Moves between states:
from | ru fe du ro na
j558 | j42 j751 j405 j887 j564
j893 | j680 j42 j870 j690 j364
j191 | j67 j894 j207 j485 j491
j505 | j262 j439 j630 j188 j167
j894 | j712 j523 j191 j196 j967
j697 | j612 j646 j64 j135 j894
j959 | j545 j424 j935 j624 j140
j439 | j739 j717 j505 j637 j803
j751 | j209 j870 j558 j880 j178
j619 | j178 j680 j209 j558 j135
j219 | j894 j685 j612 j64 j409
j209 | j564 j619 j42 j405 j113
j486 | j717 j630 j729 j24 j393
j140 | j748 j9 j175 j173 j353
j693 | j135 j364 j178 j209 j64
j740 | j364 j564 j680 j870 j890
j729 | j439 j486 j306 j967 j197
j685 | j523 j207 j219 j697 j927
j912 | j870 j405 j690 j752 j680
j167 | j935 j803 j624 j450 j545
j179 | j269 j636 j9 j326 j912
j646 | j219 j485 j697 j176 j523
j624 | j906 j167 j393 j717 j173
j42 | j740 j209 j893 j912 j892
j935 | j173 j959 j906 j393 j175
j405 | j893 j558 j912 j269 j740
j890 | j697 j833 j176 j693 j219
j779 | j424 j906 j803 j739 j69
j637 | j630 j306 j188 j532 j262
j636 | j887 j748 j179 j69 j405
j306 | j505 j729 j637 j491 j739
j803 | j959 j779 j167 j262 j326
j326 | j140 j69 j545 j935 j752
j9 | j752 j179 j140 j545 j690
j197 | j803 j393 j739 j505 j424
j69 | j9 j767 j326 j959 j269
j424 | j326 j447 j959 j167 j9
j739 | j167 j197 j262 j630 j959
j269 | j690 j887 j752 j140 j870
j664 | j729 j188 j24 j409 j717
j24 | j306 j664 j967 j712 j439
j887 | j912 j880 j269 j9 j893
j178 | j113 j693 j564 j42 j74
j485 | j685 j196 j646 j890 j733
j630 | j450 j505 j486 j664 j624
j450 | j393 j262 j717 j729 j906
j927 | j24 j532 j409 j894 j729
j409 | j967 j927 j712 j191 j306
j833 | j646 j74 j890 j364 j685
j74 | j485 j64 j833 j892 j207
j353 | j558 j690 j880 j636 j209
j523 | j409 j733 j894 j612 j24
j748 | j880 j752 j636 j767 j558
j67 | j532 j712 j733 j685 j188
j690 | j751 j912 j353 j748 j619
j491 | j188 j967 j532 j733 j630
j752 | j353 j269 j748 j175 j751
j176 | j64 j890 j135 j178 j612
j712 | j491 j409 j67 j207 j637
j113 | j833 j135 j892 j740 j485
j393 | j779 j624 j197 j439 j447
j135 | j74 j176 j113 j564 j196
j564 | j892 j178 j740 j893 j833
j880 | j405 j353 j887 j179 j42
j447 | j69 j173 j424 j803 j179
j207 | j733 j191 j685 j646 j532
j870 | j619 j893 j751 j353 j693
j733 | j927 j67 j523 j219 j664
j717 | j197 j450 j439 j306 j779
j64 | j196 j697 j74 j113 j191
j892 | j890 j113 j364 j680 j646
j680 | j693 j740 j619 j751 j176
j767 | j179 j175 j69 j424 j887
j262 | j624 j739 j450 j486 j935
j545 | j175 j326 j173 j906 j748
j967 | j637 j24 j491 j67 j505
j196 | j207 j612 j485 j833 j67
j612 | j191 j219 j196 j74 j712
j364 | j176 j892 j693 j619 j697
j906 | j447 j935 j779 j197 j767
j173 | j767 j545 j447 j779 j636
j175 | j636 j140 j767 j447 j880
j188 | j486 j637 j664 j927 j450
j532 | j664 j491 j927 j523 j486

The rows follow the links: the fewer symbols apart two states are, the more alike their rows tend to be.

Each row is also shifted at random along 3 hidden directions that mean nothing.

Some states, each with a row of numbers:
j767: -19   13   -5    0   -4   -7   18    7   -3    5    5   -8   15    0  -10  -11  -12  -12  -27   -2    5   -5   -2  -11   -9  -28   -9   16    5   -6   -2   -1   -2   -3   -1   11   10   -5    2  -19    8   -5  -10   33   -4    7   -1    9   23    8    3  -13   -6   -6  -13  -19  -10   27    4   20   19    1
j564:  -4   -1   13   -4  -10   -3   -6  -10   13  -22    8    7   -5    0   11    6   -5    8   -2    2    4    9    3    5    5   10   -5   -2   16   16    9    2    0    8    0   -4  -23   15   -6   -1   -9    3   -3   -7   -7    4  -12  -12   -3    0   -4    9   -8    4    7    4    3  -10   19   11   12    2
j664: -22   -5  -11    3    6    4   -7  -11   -5    2   -9    0   -1    8   -1    6   16    3    2   -1    5    0    1    2  -13   14   12  -14   -5  -11   -4   -3    0   -4    0    5   14  -10   12    2   -3    1    3   -3    8   -4    1   -4   -7    8    3   -6    9   -4    9   12    7  -11  -16  -12  -18   -6
j9: -10    4   -5   -1   -9  -11    8    3   -9   -4   14   -7    8   -2    4   -3  -14   -2  -21    5    0   -2    7   -2  -10   -4  -13   13    7   -1    1    0   -2    8    0    0   -6   13    2  -28   -1    1  -11   26  -11   11   -8   -5   13    7   -2    2   -4   -4   -6   -9    1    9    7   15   17   -7
j523: -20   -1    2    1    7    6   -9   -3    9    2  -11    7   -7    3  -10    4   12    4   21   -5    3    4   -8    0    9    8    8  -16   -6   -1   -3    2   -1   -6    4    7   11  -16   -5   26    0   -2    9  -19   10  -14    7    4  -12   -6    5    0    3    4    5    7   -1   -5   -8  -15  -19    4
j893: -11    9    8   -6   10   -8    8    6    6  -11    8    3    3    3   -4    0   -9   -4    2  -10   10    3   -9   -4    2   -4   -6    0   13   10    5   -1  -11    8    0    3    1   -3   -3   -5    0    7   -7    5   -7    2    1    9   12   -7    0    0  -10   16  -12   -1   -1   10   19   14   13    2
j135:  22    6    6    2    0    5   -1   -4   11   -8    0   16    2    7   -5    5    0    5   15   -3   12    6  -12   -5   18    1    4  -14    1   10    5   15   -2    4    2    6    2   -8   -9   27    1    2   -9  -16    0  -11    4    1  -11   -8    6    7  -10    9    3   14   -1   -4   10   -9  -11    4
j619:  39   11    8   -2   18    9   14   -6   16  -10    0   -2    0   14   -7   -5    5   -1  -11  -20   11    3  -11  -16   -6  -16   11    1   15   14    8   -2   -9   -5   -4    4    9  -14    8    6    4    7   -4   -5   12    2    7   17   15   -4    2  -11  -13   13  -15   -7   -7    6   20   13   13    6
j697: -40    6    4    1    2   -4   10   -1    0  -11    1    7   10   12   -7   -4    9    5   -9   -4   -1   10   -1    4   -5   13    1   -9    4    3    8    8  -22   14    8    2    6   -7   -3   18    5    2    3   -6    0    8   -2    1    9    7   -5   14   -3    9   -1   -3   -7    7    4   -4    3    0
j491: -48   -2   -9    2    4   -5    0   -7   -5   -1    0    2    8    2   -7   -1   12    1   -7   -1   -1    2    3    7  -13   10    3   -6    0  -10    1   -5   -7    1    7   12   12  -11    5    3    1   -4    8    0    6    3  -10   -7    1   17   -6   -1    6    0    2    0   -1   -5  -11   -2   -9    0
j729:  -3   -9   -6    4   -8    6   -8   -3   -6    7   -8   -4   -1   -3    5   -2    8    1   -6    8  -11   -3   11    8   -4    5    4    1  -12  -13   -6    1   12   -6    0   -4   -1    5    1    3    2   -5    8   -1    6    2   -1   -8   -9    9    0    0   10  -17   13    1    1  -10  -20  -10   -8   -4
j690:   2   16    9   -2    8   16   13    8   13    1  -11    5    1   19  -15   -4   -8   -8    2  -18   18   -2  -27  -36    7  -27    4   -3   -2    9   -7    9    0   -6  -12    0   22  -20    4    4    7    9   -9   18    3   -8   29   30    8  -22   24  -20  -10    4  -15   -6  -13   30   17   -1    7    1
j219: -11   -3    4    2    1    8   -5   -7    5   -9  -10    5   -6   10    3    0   13    9    6   -1   -5    6   -1    6    1   20   10   -9   -3    5    2    4   -7    0    4  -11   -1   -1   -1   18   -2    2   11  -20    5    2   -1    0   -6   -2   -1    7    1    2    4    4   -1   -8   -3  -12   -5    2
j751:  25    2   10   -5   -3  -13   -3    7    3   -6   13    3   -2  -13    7    2  -18    1    8    4   -1    4    2   12   15   -2  -14    6    8   11    4   -1   -3    9    3   -4  -22   14  -14   -6   -2    1   -4   -5  -15    0   -9   -5    4  -11   -8   14   -6   13   -5   -2    4    2   14   13   12    3
j113:   2    3    8    0  -10    3    1   -5   15   -9    1   15    4    3   -3   -4   -3    4   -3   -2    5   10   -3    0   14   -4   -2   -5    6    8    7   14    0    5    2    5   -7   -3  -15   21    1   -4   -4   -9   -1   -2   -3   -3   -3    0    2    9   -8    0    3    1   -5    2   12    3    2    5
j967: -38  -13   -8    1   -7  -13  -10   -5  -12   -2    6    0    2   -9    9    4    7    5   -3   14   -8    0   15   24  -11   27   -4   -2    0   -9    3   -6   -2   10    9    5   -9   11   -1   -4   -6   -4    7   -7   -5    5  -22  -21   -8   21  -14   13    9   -2   14    7   10  -20  -15    0   -9   -3
j140:  27   -4   -3   -1  -12  -17    2    4  -12    0   19  -10    3  -16   14   -1  -18   -1  -17   15   -6   -4   16   15   -4   -3  -15   20    9   -1    4   -7    3   10    1   -4  -20   27   -4  -27   -2   -4   -8   14  -14   14  -19  -16    7    8  -14    9   -1   -6   -3   -8    7   -2    4   19   15   -1
j486: -25   -1   -7    3   -9   13    6   -1   -3   12  -15   -4    5    4   -9  -14    9   -3  -19    1  -10   -1    7   -3   -8  -10    5    4  -16  -17   -7    1    7   -9   -2    1   10   -7    2    3   12  -11    8   11    8    6    1    5    5    9    6   -9    6  -22    4  -14   -9   12  -18   -6   -1    0
j959: -16    2   -2   -2   -2    4    5    0    5    8   -7  -10   -4    0   -2   -7   -5   -7  -13    0   -1   -4   -1  -11   -6  -19   -2   12   -4   -4  -10   -8   15  -15   -9    0    2    1    6  -20    3   -4    2   22    2    2    8    9    5    1   11  -19    4  -12   -1  -11   -7   11   -2    8   12    1
j752:  20   -2    2   -3  -13    0   -1    0   -6   -5    6   -4   -1   -5   14    3  -12    1  -10    9   -3   -1    7   -1   -1   -3   -8    9    5    7    2    2    3    4   -7  -15  -18   23    0  -23   -5    4   -7   15  -11   11   -3   -8    7   -3   -1    5   -4   -3    0   -4    3    4   14    8   15   -6
j624: -55    2  -10    3   13   -2    4    6  -11    8   -7  -12    3   11   -7    0    3   -7   -1   -6    5   -8   -9  -14  -20   -3    2    3   -4  -12  -12   -5   -3   -5   -5    1   24  -15   21  -23    0    7    0   23    1    1   14   14    9    0   10  -19    8   -1   -6   -3   -1   13   -7   -2   -3  -11
j545:  37    3   -4   -1    1   -2    0    6   -1   13    4   -6   -4   -9    0    0  -10   -9    1    1    5   -9   -2  -10    4  -25   -4    9   -2   -5   -6   -7   13  -11   -6    9    2   -2    0  -15    2   -5   -8   12   -1   -7    7    0    0   -6    6  -14    0   -5   -4   -1    1    5   -1    9   -1    2
j424:  33   -6   -4   -1    2    4  -11   -1    0   11   -2   -6  -14   -9    7    6   -4   -4   12    5    5   -9   -2   -7    5  -12   -2    5   -2   -3   -9   -6   21  -12  -11   -3   -7    5    2  -19   -5    0   -4    5    1   -9    8   -1  -11   -9    7  -13    3   -7    5    7    7   -5   -2   -1   -4   -1
j188:  33   -7  -11    3    5   12   -3  -11   -3    7   -8   -5   -1    3   -2   -4   19    4  -12    1   -8   -3   10    0  -14   -1   17   -1   -6  -11   -2   -6    4  -12   -2    4   11   -6   13    9    4   -7    7   -9   16    6   -2   -2   -3   10   -3   -9    7  -11    4   -5   -4  -11  -18   -8  -10    3
j450:  10   -9   -6    2   -8  -13   -6   12  -20   15    7   -9    2  -23    9   -5   -2   -1   -1   17  -26   -4   20   23    2    4  -10   13  -12  -15   -5   -9    5    2    6   -3  -10   15   -7   -9    4  -11    7    0   -7    3  -14  -13    1    6  -16   14   11  -11    4   -9    5   -5  -24   -5   -2    1
j364:  18    7   11   -3   -9   13   20   -6   25  -11   -4    3    6    8   -8  -21    5    0  -28   -8   -6   10    2   -7    5  -19    7   12    9   11   10    6   -1   -5    2    2   -7   -2  -12   20    8  -11    4   -3   13   13   -6    7   14    7   -1   -5  -16   -6   -6  -23  -20   11   16   15   25   10
j197:  20   -2  -12    0   15   -4   -3    8  -19   18   -3  -13   -3   -8   -1    5    4   -4   10    1   -5  -10    0    2   -9   -1    2    1   -8  -12   -9  -11    1   -6   -1    0   14   -5   14  -11    2    3    0    4    2   -3    6    4    3   -2   -2   -6    9   -2   -4    5    7   -5  -17   -8  -12   -4
j262:  11   -6   -8   -3   -2  -11    0   10  -21   18    1  -10    4  -20    2   -5   -1   -1   -2   13  -21   -7   16   18   -2    3   -6   13  -13  -14   -5  -10    3    1    3    0   -3   13   -3  -10    7   -9    8    1   -3    3  -10   -5    6    5  -12   10   13   -9   -3  -10    6    0  -20    0   -6    1
j485:   4    0    4    1    2    2    3   -4   -2  -10   -1    3    2    5    3   -2   13   11    0   -2   -9    8    5   11   -2   20    5   -8    0    5    8    3  -16    9    6   -5   -4    1    1   19    1    2    9  -22    4    8   -6   -3    1    2   -8   13   -1    9    2    2   -1   -9   -1   -8   -2    2
j439:  19   -2   -8    3   -1    5    6    6   -9   18   -7   -7    2   -6   -8  -12    5   -5   -6    4  -15   -7    6    2    2  -12    3   10  -17  -17   -8   -2    6  -10    0    3    9   -6   -2    7   11  -11    6    4    7    1    1    4    3    2   -1   -3    7  -15   -1  -13   -6    7  -22   -7   -5    6
j779: -31   -2   -4   -1    2    3   -1    0   -5    4   -8  -13   -1    4    3    0    1   -5   -7   -2    0   -8   -2  -10  -14   -7    1    8   -2   -5  -11  -12    7   -9  -10   -4    9   -5   13  -27   -1    4    1   22    2    3    9    7    7    0    8  -20    7   -8   -1   -5   -2    8   -5    5    8   -6

Start, symbols taken left to right, then the state you end at.
Answers are names.
-18    7   12   -4    2  -12    9    2    5  -14   13    0    3   -1    2   -1  -10    1   -3   -5    5    5   -2    1   -1   -1  -10    6   16   10    8   -3  -10   11    2    1   -9    6   -6   -8   -4    3   -5    4   -9    8   -9   -1   14    0   -4    5   -9   12  -11   -4   -1    6   19   18   20    1
fe na fe: j135
 19   16    2    1   14   10   15   -2   10   -1   -4    9   11   16  -23  -12   11   -1   -8  -19    7    6  -13  -15    3  -12   12   -9    1    2    7   12  -18    0    1   15   24  -24   -3   34   12    0   -3  -10   14   -2   12   18   10   -1    3   -2  -12    9  -12   -6  -13   13    6   -3   -3    8
du ru: j697
-21   -3  -10    2   -6    0   -6    6  -11   16   -8    2    1   -4   -2    0    0   -3    3   10   -6   -4    3    2    7    2    0   -2  -17  -15  -10    3    9   -4   -1   -1    6   -1   -2    3    4   -4    2    6    0   -6    4   -3   -9    0    6    0    8  -13    8    5    3    0  -20  -16  -14   -3
fe ro: j637
 -6   -3    8    0  -18    0   -4   -7   14  -15    4   14    0   -1    3    5   -5    7    0    2    3   12    4    6   16    6   -7   -7    7   11    9   10    2    5    4   -2  -17   12  -16   14   -4   -2   -2   -9   -8   -1   -8  -11   -8    1   -3   13   -7    2   10    5    0   -5   15    4    5    4
ru ru fe na: j523
 26   -1    9   -3  -13    4    2    7    4   -1    4    0   -2   -8   11   -7  -14    2   -5    5   -7   -1    6    0   12   -9  -10   15    2    9    2    2    8    1   -5  -12  -20   18  -11   -8   -1   -3   -4    5  -10    5   -2    0    6   -9    0    6   -7   -3   -2   -8   -3   10   13    9   18    1
ro fe ro fe: j175
 43   -1   -1    0    0   -3   -7   -2   -8   -1    6   -3   -1    0   11   11   -9   -1    4    4    9   -8   -1   -7   -3    1   -1   -1    6    6    0    3    3    3  -10   -9   -3   11    9  -21   -7   12  -15    9  -11    2    5   -3   -2   -8    3    0   -3    4    1   11    8   -5   10    1   -1   -7
fe du: j636
-38    1    6    0   -1    6    1   -1   12   -1  -13    5   -1    5   -7  -10   14    3    2   -6   -9    6   -2    4    5    2    6   -3   -5   -3    1   -1   -2   -6    4    2    6  -10   -6   22    6   -7   13  -12   11   -1    2    8    1    3    2   -1    2   -2    1   -8   -9    2   -6   -5   -1    5
ru ro: j207
 22   -1   -8    3    3  -11  -21    2  -11    8   10    6   -3   -4    6   25  -19   -8   29    5   25  -11  -14   -8    9   -1  -12  -13    2   -1  -10    3   12    2   -4    7    4   -2    4  -21  -12   13  -23   10  -14  -22   13   -7  -20  -16   13   -5    1    6    6   31   18   -9    1  -10  -23  -10
ru na fe: j912
-16   -5    4    1   -4   -8   -3   -1   -4  -13    7    6    4   -1    9    5    7    9    0    6   -8    9   10   19    0   29   -4   -7    3    6   10    4  -15   18   10   -6  -11   12   -4   13   -4    2    8  -18   -7    8  -14  -14   -4    7  -13   27   -2   10    5    4    5  -11    2   -4   -4    0
du fe fe: j485
-28   10   12   -6   -2  -15   14    8    6   -9   10   -1    7   -2   -2   -9  -15   -3  -11   -2    0    6    0    4    4  -10  -12   12   13    8    6    0  -10   10    4    0   -8    4  -12   -6    2   -1   -1   11  -12    8   -7    6   21   -1   -5    7  -11   10  -14  -15   -6   17   19   22   24    6
ro du du fe: j880
-52    2   11   -5   -8  -18    3    3    6  -20   15    3    5   -1    7    1  -12    2   -7    0    4   10    4   11   -2   10  -12    1   17   14   10   -2  -13   21    5   -4  -18   10  -10  -14   -7    5   -2    9  -15   12  -16   -7   12    5   -8   10   -5   11   -3   -3    2    3   21   22   22   -3
ru ro: j893
 37    6    6    1   15    3  -14    8    3    0    2   15  -13    4    0   21  -13   -3   45   -8   26   -3  -27  -17   19    1   -2  -19    1   14   -7    9    4   -1   -8   -2    5   -9    0    0  -11   18  -18   -5   -8  -28   26   10  -19  -33   19   -2   -8   19   -1   31   12   -1   15  -15  -20   -4
ru ru fe fe: j564
-51   10    5    3   -5   -2    2    0    9  -11    1   21    9   11  -11    6   -5    2    4   -6   18   11  -13   -8   12    7   -4  -17    2    6    4   19  -13   13    6   10    7  -12  -12   20   -1    4  -10    2   -6   -8    4    1   -7   -1    9    7   -7    9    2   11   -2    8    9   -5   -5   -3
na ro ro: j892
-81    2  -11    6   -4   12    6   -5   -1    3  -16    0    8   19  -13   -4   12   -3  -16   -7    4   -2   -6  -18  -15   -1    6   -9  -12  -11  -10    6    4   -7   -4    4   26  -19   12    1    3    0    4   19    6    0   11   11    0    9   14  -16    7  -16    7   -5  -10   13  -15  -12   -6   -8
fe du du: j637
-41   -4   10    0   -9    0    6   -3    5  -12   -2    2    3    7    4   -7   11    9  -11    1  -15   10    9   11   -6   17    3    2    0    6    8    4  -12   10    6  -12   -7    6   -5   13    0   -4   16  -13    1   15  -11   -3    5    9  -10   13    2    0    6  -10   -5    0   -1    0    9    2
du ro fe ru: j485
 24   -1   13   -6   -2   -2    7   -8   14  -16    9   -3    1   -1    6   -7   -2    5  -18   -4   -1    8    7    4   -3   -1    0   10   16   13   12   -5   -8    5    0   -2  -18   12   -5   -1   -4   -2    2   -8    1   15  -14   -4   12    4  -10    5   -9    5   -7  -11   -6   -3   20   22   24    7
fe ro: j870
-45   -3   -4    0    2    2   -9    2   -1    1   -8   -4   -7    4    3   11   -5   -6   12   -1   12   -8  -12  -15   -5   -3   -3   -3   -4   -3  -15   -3   15   -8  -12   -3    7   -3   12  -28  -11    9   -7   20   -2  -10   15    6   -9   -7   19  -18    7   -5    8   13    7    4    0   -3   -4  -10
ru ru na: j887
